Here is a tiny trained network, its code and every weight. The questions are about switching its units off for an input and a target symbol, where a switched-off unit gives its printed mean instead of its output.

import numpy as np


def w(rows, s, z=0):
    codes = np.array(rows[::2]) - 128.0
    scale = np.full(codes.shape[1], s)
    scale[-1] = z or s
    return codes * scale


def f(y):
    return np.maximum(y, 0)


def softmax(a):
    e = np.exp(a - a.max(-1, keepdims=True))
    return e / e.sum(-1, keepdims=True)


def log_softmax(a):
    a = a - a.max(-1, keepdims=True)
    return a - np.log(np.exp(a).sum(-1, keepdims=True))


def net(x, mask):
    ids = ['ΔΠΣΩαεζθλξφψ'.index(c) for c in x.split()]
    T = len(ids)
    res = E[ids] + P[:T]
    r = res
    for j in range(3):
        rows = slice(2 * j, 2 * j + 2)
        q, k, v = (r @ M[0][rows].T for M in (Q, K, V))
        z = softmax(np.where(np.tri(T) > 0, q @ k.T / 2**0.5, -1e9)) @ v
        o = O[0][rows]
        res = res + np.where(mask[j], z, o[:, -1]) @ o[:, :-1]
    y = f(res @ A[0][:, :-1].T + A[0][:, -1])
    res = res + np.where(mask[3:11], y, B[0][:, -1]) @ B[0][:, :-1]
    return log_softmax(res[-1] @ U[:, :-1].T + U[:, -1])


Q, K, V, O, A, B = {}, {}, {}, {}, {}, {}
E = w([
[157,76,64,132,146],'Δ',
[72,156,130,157,139],'Π',
[90,148,100,115,102],'Σ',
[187,122,91,162,71],'Ω',
[160,162,116,148,166],'α',
[136,148,155,165,152],'ε',
[85,201,148,134,227],'ζ',
[105,161,162,172,104],'θ',
[103,223,171,76,135],'λ',
[77,116,86,69,89],'ξ',
[167,185,114,130,251],'φ',
[161,120,148,90,91],'ψ',
],0.025)
P = w([
[137,213,41,74,106],'0',
[179,155,244,59,130],'1',
[73,72,162,152,158],'2',
[156,230,79,151,172],'3',
[174,149,213,75,129],'4',
[64,78,161,146,162],'5',
[124,191,82,172,92],'6',
[171,146,202,81,127],'7',
[56,73,162,138,158],'8',
[81,104,20,148,113],'9',
],0.011)
Q[0] = w([
[170,139,113,4,62],'head 0',
[114,186,77,197,172],'head 0',
[66,181,163,32,119],'head 1',
[220,121,82,141,109],'head 1',
[42,102,4,117,143],'head 2',
[87,198,76,254,103],'head 2',
],0.0098)
K[0] = w([
[182,141,175,77,126],'head 0',
[160,148,167,115,157],'head 0',
[100,121,190,93,106],'head 1',
[242,108,112,110,106],'head 1',
[49,118,4,133,135],'head 2',
[85,130,101,189,153],'head 2',
],0.014)
V[0] = w([
[129,169,72,125,109],'head 0',
[149,195,71,139,119],'head 0',
[125,176,155,98,70],'head 1',
[3,142,205,105,156],'head 1',
[75,119,1,102,117],'head 2',
[197,123,178,98,109],'head 2',
],0.0073)
O[0] = w([
[162,42,70,171,173,167],'head 0',
[223,99,72,122,1,249],'head 0',
[120,186,188,147,92,214],'head 1',
[168,153,208,195,137,224],'head 1',
[67,172,142,57,143,5],'head 2',
[225,159,195,178,148,177],'head 2',
],0.0071,0.0026)
A[0] = w([
[199,177,104,155,114,69],'neuron 0',
[191,210,144,141,107,81],'neuron 1',
[198,134,171,84,236,71],'neuron 2',
[70,48,185,220,94,2],'neuron 3',
[188,2,127,153,185,146],'neuron 4',
[51,206,66,203,126,106],'neuron 5',
[95,157,114,179,126,134],'neuron 6',
[156,218,133,78,71,118],'neuron 7',
],0.01,0.0067)
B[0] = w([
[87,54,125,17,145,219],'neuron 0',
[4,35,70,161,138,254],'neuron 1',
[65,191,205,77,99,233],'neuron 2',
[68,80,185,106,253,165],'neuron 3',
[220,167,89,165,102,207],'neuron 4',
[162,68,152,21,155,219],'neuron 5',
[143,118,18,170,190,178],'neuron 6',
[113,172,2,124,129,225],'neuron 7',
],0.009,0.0079)
U = w([
[130,102,45,109,191,81],'Δ',
[99,41,110,95,185,68],'Π',
[120,90,139,93,139,181],'Σ',
[140,193,99,187,99,225],'Ω',
[213,175,120,137,170,159],'α',
[131,162,115,235,182,165],'ε',
[133,156,194,63,153,78],'ζ',
[110,102,193,120,167,48],'θ',
[58,162,126,176,114,19],'λ',
[95,58,211,40,72,42],'ξ',
[173,255,154,113,126,161],'φ',
[193,95,236,115,84,253],'ψ',
],0.0099,0.0062)

Each question gives the input, a string of symbols that net reads in full, and the target symbol t.
The units are the heads (2 rows each of Q, K, V and O) and the neurons (one row each of A and B). Each row of codes is followed by its name. A weight is (code - 128) times the scale printed after its matrix; where a second scale follows, it is the last column's (O, A, B and U).
mask holds one flag per unit, heads first, then neurons. A switched-off unit (its flag False) gives its mean, the last column of its rows in O or B, instead of its output. The means were averaged over made-up inputs and are rounded, as every weight is.
A unit's drop is (log p(t) with every unit on - log p(t) with that unit switched off) / (log p(t) with every unit on - log p(t) with every unit switched off).
The circuit of an input: a set's keep is (log p(t) with only the set's units on - log p(t) with every unit switched off) / (log p(t) with every unit on - log p(t) with every unit switched off). Starting from all 11 units, units are removed one at a time, each time the one whose removal leaves the highest keep (on an exact tie, the one counted first), for as long as the keep stays at least 0.8.
circuit, biggest first: the units of the circuit, biggest drop first
unit that matters most: the unit with the biggest drop
k most important neurons: the k neurons with the biggest drops, biggest first
input ψ φ ε ψ Π, target ε: circuit, biggest first -> (neuron 0; head 1; neuron 2)
input φ ψ α ξ θ, target Π: circuit, biggest first -> (neuron 1; head 2; neuron 0; neuron 3)
input ψ Σ ψ Π, target Δ: circuit, biggest first -> (neuron 5; neuron 6)
input ψ ψ θ ε Ω ψ Σ, target Δ: unit that matters most -> neuron 5
input ψ λ ψ Δ ε φ Π Π, target ε: 3 most important neurons -> (neuron 0; neuron 2; neuron 6)
input ψ ε α ε α Π ψ θ Σ θ, target Π: circuit, biggest first -> (neuron 5; head 2)
input ξ ε φ Σ φ Π ε λ, target λ: 4 most important neurons -> (neuron 1; neuron 7; neuron 5; neuron 2)
input φ α θ Π ε, target ψ: 2 most important neurons -> (neuron 7; neuron 4)
input α θ θ ε ε Ω Π, target Δ: circuit, biggest first -> (neuron 6; neuron 5)
input θ ε ε φ ψ ε ζ, target Δ: circuit, biggest first -> (neuron 6; head 2)
input ψ Π ξ φ α ζ ζ, target Π: 3 most important neurons -> (neuron 5; neuron 4; neuron 7)
input ε λ θ Δ Δ, target α: circuit, biggest first -> (neuron 4; head 2)
input λ Δ Ω, target Ω: circuit, biggest first -> (neuron 5; neuron 4)
input ε θ ψ ε, target Π: circuit, biggest first -> (neuron 0; neuron 1; neuron 4)
input Ω φ φ, target φ: circuit, biggest first -> (neuron 2; neuron 1; neuron 4)
input α ψ λ ψ, target Π: unit that matters most -> neuron 1
input φ ψ Π Π ε ψ ζ ξ, target φ: circuit, biggest first -> (neuron 1; neuron 0; neuron 5)
input ε ε Π ε Δ, target α: circuit, biggest first -> (neuron 4; neuron 1)
input Δ Ω ε ζ Σ, target Ω: circuit, biggest first -> (neuron 5; neuron 0)
input ψ Π λ, target λ: most important neuron -> (neuron 1)
input α α θ ψ, target Δ: 2 most important neurons -> (neuron 7; neuron 2)
input φ Σ Π Δ ζ φ ε, target Δ: 3 most important neurons -> (neuron 2; neuron 6; neuron 5)
input ψ ψ ε Δ Ω, target Δ: 4 most important neurons -> (neuron 0; neuron 1; neuron 2; neuron 4)
input ε φ ψ φ Ω, target Δ: 2 most important neurons -> (neuron 0; neuron 2)
input ε Π ξ ψ φ θ, target θ: 3 most important neurons -> (neuron 3; neuron 7; neuron 1)
